Below are the code and all the weights of a small trained network. Each question names an input and a class and asks about switching units off, where a switched-off unit gives its printed mean instead of its output.

import numpy as np


def w(rows, s, z=0):
    codes = np.array(rows[::2]) - 128.0
    scale = np.full(codes.shape[1], s)
    scale[-1] = z or s
    return codes * scale


def norm(h):
    return h / np.sqrt((h * h).mean(-1, keepdims=True) + 1e-5)


def f(y):
    return y / 2 * (1 + np.tanh(0.7978845608 * (y + 0.044715 * y**3)))


def log_softmax(a):
    a = a - a.max(-1, keepdims=True)
    return a - np.log(np.exp(a).sum(-1, keepdims=True))


def net(x, mask):
    res = np.array(x, float).reshape(1, 4) / 4 @ E
    u = 0
    for l in range(3):
        y = f(norm(res) @ A[l][:, :-1].T + A[l][:, -1])
        res = res + np.where(mask[u : u + 9], y, B[l][:, -1]) @ B[l][:, :-1]
        u += 9
    return log_softmax(norm(res)[-1] @ U[:, :-1].T + U[:, -1])


A, B = {}, {}
E = w([
[169,147,150,201,225,51,87,238],'x0',
[97,104,133,181,149,103,171,69],'x1',
[180,83,47,158,173,173,146,128],'x2',
[155,162,136,229,18,133,249,215],'x3',
],0.002)
A[0] = w([
[210,177,103,32,54,210,70,186,78],'L0N0',
[116,154,79,184,136,231,108,123,172],'L0N1',
[96,129,128,165,121,195,94,157,4],'L0N2',
[40,111,208,164,80,69,145,183,66],'L0N3',
[23,252,201,72,98,51,129,136,154],'L0N4',
[35,51,150,227,191,68,229,33,107],'L0N5',
[219,54,26,168,152,198,124,103,143],'L0N6',
[117,139,133,175,179,43,118,205,105],'L0N7',
[236,165,178,75,116,181,81,191,114],'L0N8',
],0.0032,0.0017)
B[0] = w([
[172,132,160,201,134,150,92,48,179],'L0N0',
[119,163,150,153,141,85,111,148,154],'L0N1',
[67,113,133,171,165,157,3,158,79],'L0N2',
[69,164,120,82,164,143,104,127,172],'L0N3',
[74,175,54,150,135,121,137,154,251],'L0N4',
[180,203,136,174,74,203,22,43,229],'L0N5',
[5,189,74,86,92,115,147,202,179],'L0N6',
[167,62,183,74,50,98,98,133,182],'L0N7',
[142,162,72,183,84,144,130,13,156],'L0N8',
],0.0039,0.0018)
A[1] = w([
[118,4,13,216,133,147,166,177,81],'L1N0',
[122,46,130,74,60,127,183,73,2],'L1N1',
[56,187,168,49,172,133,99,167,60],'L1N2',
[177,40,212,69,197,99,101,194,101],'L1N3',
[123,59,156,25,219,139,85,69,152],'L1N4',
[218,173,52,97,56,160,36,154,126],'L1N5',
[97,167,161,28,153,114,68,87,18],'L1N6',
[177,70,180,198,217,111,107,212,86],'L1N7',
[86,110,25,154,155,135,146,159,60],'L1N8',
],0.0034,0.0017)
B[1] = w([
[66,156,88,60,168,163,16,186,112],'L1N0',
[211,65,128,48,107,25,100,174,115],'L1N1',
[27,160,70,92,161,66,162,114,151],'L1N2',
[145,27,164,108,109,58,180,151,141],'L1N3',
[135,71,134,212,149,167,248,117,252],'L1N4',
[122,189,235,174,138,175,111,1,196],'L1N5',
[72,104,40,163,155,182,167,138,193],'L1N6',
[104,119,139,75,30,19,43,134,141],'L1N7',
[61,224,33,32,115,122,111,120,110],'L1N8',
],0.0034,0.0021)
A[2] = w([
[47,196,162,88,86,71,157,113,247],'L2N0',
[148,100,88,20,52,203,198,108,40],'L2N1',
[131,134,124,137,62,199,157,198,117],'L2N2',
[110,152,133,253,171,75,80,123,114],'L2N3',
[140,166,148,175,49,143,198,184,26],'L2N4',
[170,154,134,69,233,128,104,81,49],'L2N5',
[100,196,97,130,87,143,150,56,221],'L2N6',
[162,120,151,175,73,148,179,205,113],'L2N7',
[156,92,123,73,58,176,168,61,139],'L2N8',
],0.0045,0.0013)
B[2] = w([
[137,92,17,84,180,157,54,213,204],'L2N0',
[123,108,179,108,126,3,44,207,177],'L2N1',
[72,132,134,157,209,116,121,91,164],'L2N2',
[178,187,153,101,64,163,115,141,166],'L2N3',
[102,59,95,149,168,164,161,10,185],'L2N4',
[36,153,96,232,76,171,142,53,126],'L2N5',
[175,177,163,116,116,160,103,197,252],'L2N6',
[85,40,133,83,189,115,171,15,163],'L2N7',
[200,94,174,165,106,16,126,170,194],'L2N8',
],0.0039)
U = w([
[191,9,229,67,56,26,35,223,243],'0',
[31,11,112,152,199,185,192,79,238],'1',
[33,169,68,63,130,203,57,225,234],'2',
[230,182,253,225,29,233,26,59,91],'3',
[199,171,208,33,114,200,224,210,2],'4',
],0.0045,0.0028)

Each question gives the input, the list of numbers given to net, and the class t.
The units are the neurons (one row each of A and B). Each row of codes is followed by its name. A weight is (code - 128) times the scale printed after its matrix; where a second scale follows, it is the last column's (A, B and U).
mask holds one flag per neuron, layer by layer. A switched-off neuron (its flag False) gives its mean, the last column of its row in B, instead of its output. The means were averaged over made-up inputs and are rounded, as every weight is.
A unit's drop is (log p(t) with every unit on - log p(t) with that unit switched off) / (log p(t) with every unit on - log p(t) with every unit switched off).
The circuit of an input: a set's keep is (log p(t) with only the set's units on - log p(t) with every unit switched off) / (log p(t) with every unit on - log p(t) with every unit switched off). Starting from the 12 units with the biggest drops (on a tie, the unit counted first), units are removed one at a time, each time the one whose removal leaves the highest keep (on an exact tie, the one counted first), for as long as the keep stays at least 0.8.
units of the circuit, in order: the units of the circuit, biggest drop first
unit that matters most: the unit with the biggest drop
k most important neurons: the k neurons with the biggest drops, biggest first
top k neurons in layer l: the k neurons of layer l with the biggest drops, biggest first
input [-3,-2,4,0], class 2: units of the circuit, in order => (L0N6)
input [-4,-4,4,2], class 0: top 2 neurons in layer 2 => (L2N1; L2N8)
input [-1,4,-8,8], class 1: units of the circuit, in order => (L2N4; L2N7)
input [4,-8,-4,6], class 3: units of the circuit, in order => (L0N8; L1N5)
input [-8,-4,6,-8], class 0: 3 most important neurons => (L2N1; L2N8; L0N4)
input [5,0,6,7], class 1: 2 most important neurons => (L2N7; L0N4)
input [7,7,5,0], class 0: top 2 neurons in layer 1 => (L1N7; L1N3)
input [3,-8,3,5], class 3: top 2 neurons in layer 0 => (L0N8; L0N0)
input [-6,3,7,-1], class 2: 4 most important neurons => (L0N6; L0N7; L1N8; L1N0)
input [-4,7,8,-1], class 2: units of the circuit, in order => (L0N6; L1N0)
input [-1,-7,5,-6], class 3: 2 most important neurons => (L0N0; L0N8)
input [-8,-3,8,8], class 0: 3 most important neurons => (L2N1; L0N4; L2N8)
input [-5,0,-4,-5], class 0: 2 most important neurons => (L2N1; L1N1)
input [1,3,-5,3], class 2: 2 most important neurons => (L0N3; L2N0)
input [-8,-6,-6,-6], class 0: 3 most important neurons => (L0N5; L2N8; L2N1)
input [7,-2,-8,2], class 2: units of the circuit, in order => (L0N4; L2N8)
input [-3,-2,-7,0], class 2: unit that matters most => L0N4
input [-7,-4,6,5], class 0: 2 most important neurons => (L2N1; L0N4)
input [1,-5,-6,2], class 2: 4 most important neurons => (L0N4; L0N5; L0N3; L2N0)
input [4,0,-2,6], class 1: unit that matters most => L2N4
input [2,2,-7,-8], class 1: 2 most important neurons => (L1N4; L0N6)
input [2,6,8,2], class 2: top 3 neurons in layer 0 => (L0N6; L0N0; L0N8)
input [-2,3,-4,-3], class 2: 2 most important neurons => (L0N4; L0N0)
input [3,-7,3,-5], class 3: 2 most important neurons => (L0N8; L1N5)
input [4,3,-6,-8], class 1: 2 most important neurons => (L1N4; L0N6)
input [0,-4,2,5], class 1: top 3 neurons in layer 2 => (L2N7; L2N4; L2N2)
input [-8,-1,3,7], class 0: unit that matters most => L2N1
